Below are the code and all the weights of a small trained network. Each question names an input and a class and asks about switching units off, where a switched-off unit gives its printed mean instead of its output.

import numpy as np


def w(rows, s, z=0):
    codes = np.array(rows[::2]) - 128.0
    scale = np.full(codes.shape[1], s)
    scale[-1] = z or s
    return codes * scale


def norm(h):
    return h / np.sqrt((h * h).mean(-1, keepdims=True) + 1e-5)


def f(y):
    return np.maximum(y, 0)


def log_softmax(a):
    a = a - a.max(-1, keepdims=True)
    return a - np.log(np.exp(a).sum(-1, keepdims=True))


def net(x, mask):
    res = np.array(x, float).reshape(1, 6) / 4 @ E
    u = 0
    for l in range(4):
        y = f(norm(res) @ A[l][:, :-1].T + A[l][:, -1])
        res = res + np.where(mask[u : u + 6], y, B[l][:, -1]) @ B[l][:, :-1]
        u += 6
    return log_softmax(norm(res)[-1] @ U[:, :-1].T + U[:, -1])


A, B = {}, {}
E = w([
[2,142,99,144],'x0',
[93,122,44,66],'x1',
[112,159,122,83],'x2',
[90,77,74,209],'x3',
[119,56,193,154],'x4',
[134,106,180,94],'x5',
],0.0082)
A[0] = w([
[209,178,65,33,170],'0.n1',
[135,107,131,5,144],'0.n2',
[185,102,85,212,180],'0.n3',
[115,93,91,129,161],'0.n4',
[90,198,151,151,3],'0.n5',
[110,100,153,59,140],'0.n6',
],0.011,0.0028)
B[0] = w([
[148,153,199,239,254],'0.n1',
[164,254,49,208,212],'0.n2',
[166,149,117,191,208],'0.n3',
[115,105,70,182,172],'0.n4',
[125,174,123,21,151],'0.n5',
[155,120,141,183,175],'0.n6',
],0.0094,0.0067)
A[1] = w([
[232,109,205,14,5],'1.n1',
[178,253,140,141,66],'1.n2',
[194,121,126,38,74],'1.n3',
[172,231,167,61,23],'1.n4',
[128,7,95,108,126],'1.n5',
[168,110,59,234,25],'1.n6',
],0.006,0.0021)
B[1] = w([
[136,157,223,183,149],'1.n1',
[225,127,77,92,254],'1.n2',
[94,174,146,138,130],'1.n3',
[236,137,102,87,172],'1.n4',
[167,168,153,241,149],'1.n5',
[171,253,152,46,249],'1.n6',
],0.0058,0.0043)
A[2] = w([
[54,121,57,145,165],'2.n1',
[88,44,154,179,58],'2.n2',
[239,108,116,186,115],'2.n3',
[191,71,112,2,91],'2.n4',
[127,77,72,106,116],'2.n5',
[208,143,199,134,1],'2.n6',
],0.0074,0.00059)
B[2] = w([
[8,254,72,93,178],'2.n1',
[165,151,172,156,161],'2.n2',
[51,195,244,105,253],'2.n3',
[128,127,201,143,131],'2.n4',
[15,194,9,165,136],'2.n5',
[63,6,91,193,216],'2.n6',
],0.0057,0.0062)
A[3] = w([
[57,182,135,30,4],'3.n1',
[116,114,81,27,134],'3.n2',
[135,135,208,142,108],'3.n3',
[108,135,175,166,97],'3.n4',
[113,112,46,254,179],'3.n5',
[227,76,137,165,58],'3.n6',
],0.0064,0.0029)
B[3] = w([
[146,207,92,92,142],'3.n1',
[109,192,254,46,136],'3.n2',
[6,134,156,94,182],'3.n3',
[137,190,173,68,169],'3.n4',
[142,238,112,116,255],'3.n5',
[60,123,137,176,168],'3.n6',
],0.0052,0.0055)
U = w([
[26,142,7,106,126],'0',
[121,113,119,53,11],'1',
[156,184,118,215,251],'2',
[102,63,184,152,37],'3',
],0.015,0.003)

Each question gives the input, the list of numbers given to net, and the class t.
The units are the neurons (one row each of A and B). Each row of codes is followed by its name. A weight is (code - 128) times the scale printed after its matrix; where a second scale follows, it is the last column's (A, B and U).
mask holds one flag per neuron, layer by layer. A switched-off neuron (its flag False) gives its mean, the last column of its row in B, instead of its output. The means were averaged over made-up inputs and are rounded, as every weight is.
A unit's drop is (log p(t) with every unit on - log p(t) with that unit switched off) / (log p(t) with every unit on - log p(t) with every unit switched off).
The circuit of an input: a set's keep is (log p(t) with only the set's units on - log p(t) with every unit switched off) / (log p(t) with every unit on - log p(t) with every unit switched off). Starting from the 12 units with the biggest drops (on a tie, the unit counted first), units are removed one at a time, each time the one whose removal leaves the highest keep (on an exact tie, the one counted first), for as long as the keep stays at least 0.8.
units of the circuit, in order: the units of the circuit, biggest drop first
k most important neurons: the k neurons with the biggest drops, biggest first
top k neurons in layer l: the k neurons of layer l with the biggest drops, biggest first
drop of u: that unit's drop, to one decimal
input [-5,-1,-7,2,6,6], class 3: units of the circuit, in order => 0.n2, 0.n1
input [-7,2,-3,6,8,4], class 3: units of the circuit, in order => 0.n2
input [4,-3,7,8,-3,-3], class 0: units of the circuit, in order => 0.n1, 0.n2
input [3,-4,5,0,-2,-6], class 1: 2 most important neurons => 0.n5, 0.n1
input [6,8,1,-7,-3,4], class 2: 2 most important neurons => 0.n1, 0.n2
input [-2,5,-2,7,0,5], class 0: 2 most important neurons => 0.n1, 0.n4
input [5,-8,8,4,-3,2], class 1: 3 most important neurons => 0.n5, 0.n1, 0.n2
input [2,-6,1,0,5,2], class 3: 2 most important neurons => 0.n2, 0.n1
input [7,-1,-6,-7,4,-1], class 0: 2 most important neurons => 0.n1, 0.n5
input [4,-7,-2,3,5,3], class 3: top 3 neurons in layer 0 => 0.n2, 0.n1, 0.n4
input [-2,-7,7,-3,5,8], class 3: top 2 neurons in layer 0 => 0.n1, 0.n3
input [0,2,2,7,-3,-1], class 0: top 3 neurons in layer 0 => 0.n1, 0.n2, 0.n6
input [8,-6,5,-3,0,-7], class 1: drop of 1.n6 => -0.1
input [3,7,2,-6,-7,4], class 2: units of the circuit, in order => 0.n1
input [-5,-3,4,-4,7,-5], class 3: drop of 0.n2 => 0.2
input [0,-7,-5,-3,-1,3], class 3: drop of 0.n2 => 0.4
